Where the symbols take the items:
pife m lupu
pife y mafe
vava m zezi
vava y mape
sopa m fupi
sopa y gile
gizo m kosu
gizo y lena
lupu m feli
lupu y vubi
mopu m veze
mopu y zedu
zedu m zuse
zedu y mopu
vuka m goba
vuka y vitu
vitu m goru
vitu y vuka
godo m mape
godo y zezi
gomo m vava
gomo y figu
vubi m mafe
vubi y lupu
kosu m poko
kosu y temi
dele m bili
dele y sota
fema m degu
fema y vira
zumi m sota
zumi y bili
veze m sopa
veze y keko
gile m keko
gile y sopa
vira m laru
vira y fema
lena m fipe
lena y gizo
nopi m vubi
nopi y feli
soni m zumi
soni y gife
zezi m fipa
zezi y godo
gife m tana
gife y soni
tana m vira
tana y degu
fipa m dele
fipa y fubi
didu m faro
didu y pala
goba m muro
goba y koge
fubi m godo
fubi y fipa
mafe m didu
mafe y pife
feli m gomo
feli y nopi
fupi m rubo
fupi y fali
goru m fali
goru y rubo
figu m nopi
figu y gomo
muro m temi
muro y poko
laru m mopu
laru y zuse
poko m koge
poko y muro
faro m gizo
faro y fipe
fipe m pala
fipe y faro
degu m soni
degu y tana
sota m fubi
sota y dele
temi m lena
temi y kosu
fali m gile
fali y fupi
bili m gife
bili y zumi
zuse m fema
zuse y laru
rubo m vuka
rubo y goru
keko m zedu
keko y veze
pala m pife
pala y didu
mape m figu
mape y vava
koge m vitu
koge y goba

The rows follow the links: the fewer symbols apart two items are, the more alike their rows tend to be.

Each row, then its item:
[-36,  -9,   4, -12,  -5, -12,  -7,  -1,   2,  -4,  35,  -2,  18,   6, -14,   3,  16, -21,  -7,  -4,  -1, -18,  11,  -5,   7,  19,  16,  20,  34,   6,  28,  13,  -3,  17, -11,  16, -32,   1,   9,  11, -13, -11, -10,   0, -10,   3,  -8,   7, -13, -14,   6,  15,  17,   8, -17,  24,   4]: vitu
[-37,   3,   0, -14, -10,  -4,  -3, -14,   9,   2,  20,  11,  32,  -3, -14,   1,   5, -26,  -4,   5,  -4, -39,  -4, -17,  12,   4,  -6,   4,  33,  -1,   4,  23,   2,   9, -17,  13, -39,  12,  17,   7, -13, -13, -12,  -7,  -3,   8,  -3,   3,   0, -16,  11,   4,   4,   0,  24,   8,   7]: gile
[ -6,   5,   4,  12,   2, -17,  12, -12,  17,  13, -20,  -9,   4, -34,   3, -18, -17, -12,   2, -14,   0, -47,   2,  -2, -17,  -3, -21,  -7,  -6,  -4, -11,  15,  -5,  -1,  11,   2, -14,  16,  18,  -2,   4,  18,   0,  -3,  -4,  13,  16, -17,  24,   1,  16, -22,  -3,  -5,  40,  -6,   8]: mopu
[ 21,   1,   2,  -6,   0,  14, -17,  11, -22,  -1,  15,   8, -12,  30,   5,  14,  12,  17,   5,  14,   1,  56,   2,   5,   4,  -1,  24,   5,   0,   5,  12, -10,   4,   0, -10, -10,  17, -13, -21,   2,  -8, -17,   5,   6,   8, -10,  -9,  10, -18,   2,  -7,  19,   1,  -2, -39,  -5, -17]: pala
[-42, -19, -14, -14,  -8,  -3,  10,  -1,  18, -24,  16,  -2,  22,  10, -16,   7,   1, -18, -21,  -7,   2, -38,  -8,  -4,  19,  16, -10,   7,  10,  13,   2,  -4,   0,   2,  -3,  15, -13,  -2,  12,  -3,   5,  -1, -12,  -5, -18,   4, -19,   6, -11, -10, -17,  11,  11,  23,  11,  23,  26]: dele
[  5,  11,   3,  16,   5, -17,  10, -14,  13,  17, -23,  -7,   0, -36,   7, -18, -17,  -7,   5, -13,  -3, -38,  -2,  -4, -19,  -9, -18, -10,  -6, -10, -12,  13,  -4,   3,  12,  -1, -12,  16,  18,  -2,   4,  19,   2,  -2,  -1,   8,  22, -16,  29,   5,  19, -25,  -3, -11,  37, -13,  -1]: veze
[ 28, -11,  -1,  13,   9,   0,  -2,  16, -13,  -3,  -7, -13, -34,   8,  11,   4,   5,  25,   2,  -8,   5,  38,  10,  19,  -9,   3,  17,   3, -27,   4,  11, -27,  -7,  -5,  14,  -6,  36, -15, -21,  -7,   9,  11,   9,  10,  -3, -10,  -3,   1,  -4,  15, -13,   3,   0,   3, -38,   0,  -9]: vubi
[ 32,  -5,  -1,  13,  10,   3,  -1,  16,  -9,  -2, -15, -11, -34,   3,  12,   0,   0,  23,   1, -10,   4,  39,   4,  19, -12,  -2,  12,  -2, -34,   1,   4, -23,  -6, -10,  15,  -9,  40, -14, -21,  -8,   9,  14,  12,   9,   1,  -9,  -1,  -1,  -1,  17, -14,  -1,  -7,   1, -28,  -6, -11]: nopi
[ 11,  14,  10,  17,   8, -14,   5, -10,   9,  23, -28,  -6,  -8, -36,  12, -20, -14,  -4,  14,  -8,  -3, -23,   3,   0, -23, -12, -15,  -8,  -9, -10, -15,  13,  -5,  -1,  12,  -4,  -5,  18,  13,  -2,   2,  21,   3,  -1,   1,   7,  26, -16,  27,   4,  21, -26,  -6, -15,  34, -18,  -7]: sopa
[ 36,  10,   9,   5,   3,  12, -16,  10, -24,  13,   2,   7, -20,  17,  12,   6,   9,  25,  15,  13,  -3,  59,   4,   5,  -8,  -9,  19,  -2,  -6,  -8,   7,  -5,   4,  -2,  -6, -13,  18,  -9, -22,   1,  -7, -11,  13,   6,  17, -10,   3,   5,  -7,   6,   3,   7,  -9, -14, -30, -14, -26]: lena
[ 35,  10,  -3,  10,   9,  11,   7,   3,  -4,   3, -32,  -3, -19, -10,  15,  -4, -18,  23,   4,   1,   6,  25,  -7,   9,  -8, -16, -12, -20, -37,  -4, -24, -12,   2, -17,  11, -18,  33,  -4,  -8, -10,  13,  12,  10,   2,   9,  -6,   7,  -7,  13,  17,  -7, -15, -13,  -8,  12, -21,  -4]: godo

Each walk starts at a row. The symbols on each line, taken left to right, move it on to the next item.
Answer with the item's row; about right is enough.
start [-18,   1,  -3,   7,   3, -15,  15, -14,  21,   6, -17,  -6,  11, -31,   0, -15, -16, -17,  -5, -13,   0, -55,  -3,  -3, -10,   1, -22,  -2,   0,  -2, -10,  10,  -4,   3,   8,   8, -17,  12,  20,  -2,   5,  18,  -4,  -5,  -9,  10,   9, -13,  20,   1,   9, -20,   1,   1,  40,  -1,  14]
y y y m y m m y	[-23,  12,  -2, -11, -10,   5,   2, -19,  10,   6,   2,  16,  30,  -8, -11,  -5,  -8, -21,  -2,  10,  -7, -41, -13, -20,  10,  -7, -21,  -8,  25,  -5, -15,  24,   6,   3, -16,   7, -34,  13,  22,   6,  -7, -12, -10, -12,   4,   9,   4,  -1,   4, -16,  14,  -5,  -4,  -6,  42,  -3,  10]
y m m y y m y y	[ 24,  18,  13,  17,   8, -14,   1,  -9,   5,  28, -26,  -6, -11, -34,  15, -18, -11,   7,  16,  -3,  -4,  -9,   4,   2, -25, -15, -10,  -9, -12, -15, -13,  14,  -4,  -1,   7,  -9,  -1,  13,   8,   0,  -1,  17,   6,   2,   6,   7,  27, -16,  25,   7,  25, -24,  -8, -19,  26, -23, -12]
start [ 29,  17,  14,  20,   8,  -8,  -2,  -7,  -3,  29, -28,  -2, -17, -29,  16, -19, -11,  11,  18,   0,  -5,   4,   6,  -2, -25, -17,  -3, -12, -13, -15,  -9,  10,  -1,  -3,   9, -11,   2,  11,   3,   0,  -1,  14,   8,   1,   9,   4,  27, -14,  19,   7,  23, -24, -10, -21,  15, -27, -18]
m y y m m y	[-27, -15,   2,  -5,   0, -14, -11,  11,  -3,  -3,  33,  -8,   0,  16, -10,   6,  19,  -9,  -5, -10,   2,   1,  17,   2,   2,  21,  27,  22,  25,  11,  35,  -2,  -7,  18,  -1,  12, -17,  -6,  -3,  10, -12,  -4,  -6,   5, -14,  -2, -14,  10, -15,  -9,   0,  18,  15,  11, -41,  26,   0]
y y y y m m y m	[ 42,  18,  16,  15,   5,  -2,  -9,   0, -14,  25, -19,   0, -22, -12,  16, -10,  -2,  20,  23,   6,  -4,  33,   6,   3, -25, -17,   5, -10, -12, -14,  -4,   3,   2,  -2,   4, -15,  12,   4, -11,   2,  -2,   6,  12,   5,  14,  -3,  22,  -9,  14,   8,  20, -13, -10, -19,  -4, -27, -25]
start [-17, -17,   4,  -1,   1, -13,  -8,  14,  -7,  -6,  31, -11,  -5,  15,  -8,   5,  21,  -3,  -7, -12,   2,   7,  17,   8,   1,  20,  31,  26,  16,  10,  36,  -8,  -9,  16,   2,  14,  -6, -11,  -8,   7, -10,  -1,  -4,   6, -12,  -2, -11,   8, -17,  -5,  -4,  21,  15,  13, -47,  23,  -2]
m y y m m m m	[-37,  -1,   2, -15,  -7,  -9,  -5,  -8,   7,   2,  23,   9,  28,   1, -12,   1,   7, -25,  -5,   3,  -3, -34,   1, -14,  11,   9,   2,  11,  38,   2,  13,  19,   2,  16, -13,  12, -42,   8,  15,  12, -14, -14, -11,  -3,  -4,   7,  -5,   5,  -6, -16,  14,   9,  10,   3,   9,  15,   8]
m y y y y m	[-32,   6,   1, -16, -10,  -1,  -2, -16,  11,   3,  12,  13,  32,  -8, -12,  -3,  -4, -23,  -2,   8,  -7, -40,  -8, -21,  11,   0, -18,   1,  32,  -3,  -5,  25,   7,   6, -17,  10, -38,  12,  19,   8,  -7, -12, -11, -10,   2,  13,   4,   3,   4, -16,  13,   0,   0,  -4,  33,   4,  10]
start [-37, -11,  -7,  -1,  -3, -12,  16, -10,  24,  -7,  -3, -10,  17, -17, -12,  -6, -10, -24,  -9, -16,   3, -58,  -5,  -7,   6,   8, -22,   2,   8,   3,  -7,   6,  -3,   2,   5,  14, -17,   8,  20,  -2,   7,  11, -10,  -7, -16,  10,  -2,  -6,   9,  -4,  -3,  -6,   4,  11,  32,  12,  23]
y m m y m	[-39, -12, -10,  -8,  -5,  -9,  13, -10,  22, -14,   4,  -6,  23,  -6, -15,  -3,  -8, -23, -18, -13,   2, -57,  -6,  -3,  12,  12, -20,   5,   8,   8,  -6,   4,  -5,   2,   4,  13, -16,   6,  20,  -4,   7,   7, -11,  -7, -16,   7,  -6,  -1,   5,  -6,  -8,  -2,   8,  17,  29,  15,  27]
m y y y y m	[-26,  -7,  -4,   3,  -2, -12,  14, -12,  22,  -2, -11,  -7,  16, -26,  -4, -14, -13, -18,  -7, -14,   1, -60,  -2,  -2,  -4,   5, -24,   1,   1,  -1, -11,   9,  -3,   4,   6,   5, -19,  15,  22,  -2,   9,  16,  -6, -11, -11,  14,   4,  -9,  16,  -3,   3, -14,   4,   5,  40,   8,  19]
start [ 44,  18,  15,  11,   7,   2, -11,   3, -22,  23, -12,   0, -21,  -5,  18,  -6,   1,  21,  21,   8,  -2,  46,   7,   0, -18, -16,  13,  -9, -11, -11,  -2,   2,   2,  -5,   2, -15,  14,   0, -15,   3,  -6,   3,  11,   8,  14,  -6,  15,  -5,   8,   9,  14,  -2, -11, -21, -17, -23, -28]
m m y m y m m y	[ -1, -15,   3,   5,   6, -13, -10,  17, -10,  -9,  22, -15, -20,  11,  -2,   7,  15,   9,  -4, -15,   4,  24,  19,  17,  -9,  18,  32,  20,  -4,   9,  30, -20, -12,  11,   8,   4,  14, -13, -14,   2,  -4,   6,   4,  11,  -8,  -8, -10,   4, -15,   4,  -9,  15,  11,  12, -55,  16,  -7]
y m m m m y y	[ -9, -13,  -7, -18,  -6,  15,  -9,  10, -13, -21,  28,   7,   5,  36, -14,  18,  15,   5, -10,   7,   3,  30,  -3,   4,  19,   9,  17,   7,   7,  12,  14, -15,   5,   0, -12,   3,   9, -18, -13,  -1,  -4, -19,  -4,   1,   4,  -7, -23,  17, -26,  -4, -20,  27,   2,  14, -36,  15,   3]
start [ 20, -14,   2,  12,   7,  -5,  -5,  19, -11,  -5,   2, -17, -31,  10,   7,   3,  10,  20,   3, -12,   6,  38,  13,  20, -10,  11,  23,  10, -19,   6,  19, -24, -10,   1,  14,  -4,  29, -13, -20,  -5,  -1,   9,  10,  10,  -9, -12,  -3,   1,  -7,  10, -11,   8,   2,   7, -48,   6, -10]
y y y y y m	[  3,  -8,  -6, -14,  -5,  17, -13,  13, -16, -15,  22,   9,  -1,  36,  -6,  19,  15,   9,  -6,  11,  -1,  43,   1,   3,  18,   7,  21,   7,   5,   9,  11, -13,   4,   0, -10,  -1,  12, -17, -19,   4,  -4, -19,  -1,   2,   3, -10, -18,  15, -24,  -2, -15,  27,   3,   9, -37,  11,  -3]
m m m y y m m	[-40, -20, -14, -18,  -9,   3,   8,   0,  10, -26,  20,   2,  21,  18, -19,  14,   5, -19, -19,  -5,   1, -25,  -9,  -2,  24,  15,  -3,  11,  14,  14,   7,  -9,  -2,   3,  -6,  14,  -8,  -4,   5,  -1,   5,  -5, -11,  -3, -12,   2, -22,   6, -16,  -9, -20,  16,   9,  22,  -2,  26,  26]
start [ 15,  -4,   0, -11,  -2,  16, -15,  13, -19,  -9,  20,  10,  -7,  35,   1,  16,  13,  13,   0,  11,   2,  51,   1,   0,  11,   2,  22,   6,   4,   6,  12, -12,   9,  -2, -12,  -5,  15, -17, -21,   3,  -5, -21,   2,   2,   9, -12, -14,  14, -24,   2, -14,  21,   2,   3, -41,   6, -11]
m m y m y m m y	[ 38,  -2,  -3,  17,   7,   6,   2,  11,  -9,  -1, -23,  -8, -29,   0,  15,  -1,  -3,  25,   4,  -4,   5,  38,   0,  17, -12, -10,   3,  -9, -35,  -2,  -9, -21,  -1, -13,  15, -14,  39,  -9, -18, -10,  13,  13,  13,   5,   3,  -9,   5,  -7,   5,  17, -13,  -4,  -7,  -4, -15, -12,  -9]
m y m y m m m m	[ 10, -14,   1,   8,   7,  -8,  -4,  18, -10,  -9,  10, -16, -26,  13,   0,   6,  12,  15,  -3, -14,   5,  33,  17,  16,  -8,  12,  27,  14, -10,   7,  28, -25, -10,   5,  13,   0,  23, -14, -16,   0,   1,   7,   7,  10, -10,  -8,  -8,   3, -12,  10, -10,  16,   4,   8, -52,  12,  -8]
start [ 14,  17,  -4,   0,  -5,  13,  10, -15,   6,   8, -27,  13,  11, -16,   8,  -8, -21,   2,   5,  11,  -3, -11, -18, -11,   0, -21, -31, -23, -11,  -9, -37,  11,  10, -15,  -5,  -8,   1,  10,  11,  -5,   9,   3,   1,  -6,  13,   5,  10,  -8,  15,   2,   4, -19, -13, -12,  51, -24,   3]
m m m m m y y y	[-28, -18, -13, -19,  -8,  10,   1,   7,   2, -28,  28,   6,  15,  32, -16,  19,  12,  -6, -16,   3,   5,  -2,  -4,   2,  25,  16,   8,  11,  11,  16,  10, -11,   0,   2,  -9,   9,  -2, -13,  -4,   1,   2, -13,  -8,  -2,  -7,  -3, -27,  16, -25,  -8, -24,  22,  11,  22, -21,  25,  15]
y y m y y	[-36, -19, -16, -20, -10,   7,   3,   5,   5, -28,  24,   2,  18,  26, -19,  16,   8, -13, -22,  -2,   3, -13,  -5,  -1,  24,  18,   0,  11,  13,  15,  10,  -9,   0,   6,  -6,  10,  -4, -11,  -1,  -3,   4, -12, -14,  -5,  -9,   0, -25,  16, -21, -12, -21,  21,  11,  22, -12,  27,  23]
start [  5,  18,  -4,  -6,  -5,  12,   9, -19,   9,   7, -24,  14,  17, -18,   4,  -6, -16,  -6,   3,  14,  -5, -21, -20, -13,   5, -18, -32, -21,  -2,  -8, -33,  14,  11, -10, -10,  -9,  -8,  15,  13,  -2,   2,  -4,  -3,  -7,  11,   7,  10,  -7,  15,  -1,   8, -14, -13, -11,  54, -17,   6]
y y y y y y m m	[ 23,  16,  -5,   4,   1,  14,  10, -12,   6,   7, -31,   7,   3, -16,  12,  -6, -21,  10,   5,  10,   0,  -4, -20,  -6,  -2, -20, -27, -25, -20,  -9, -37,   4,  10, -17,  -1, -13,  10,   6,   5,  -6,   9,   6,   3,  -8,  13,   3,  12,  -8,  14,   8,   3, -20, -16, -15,  42, -25,   1]
m m y m m	[-43, -16, -13, -12,  -8,  -8,  15,  -6,  21, -20,  10,  -3,  22,   0, -20,   3,  -7, -20, -17, -13,   2, -49,  -6,  -1,  18,  14, -15,   6,  10,  11,  -1,  -1,  -5,   2,   0,  14, -17,   2,  17,  -4,   8,   2, -12,  -4, -16,   8, -15,  -1,  -2,  -9, -13,   3,   8,  20,  19,  21,  29]
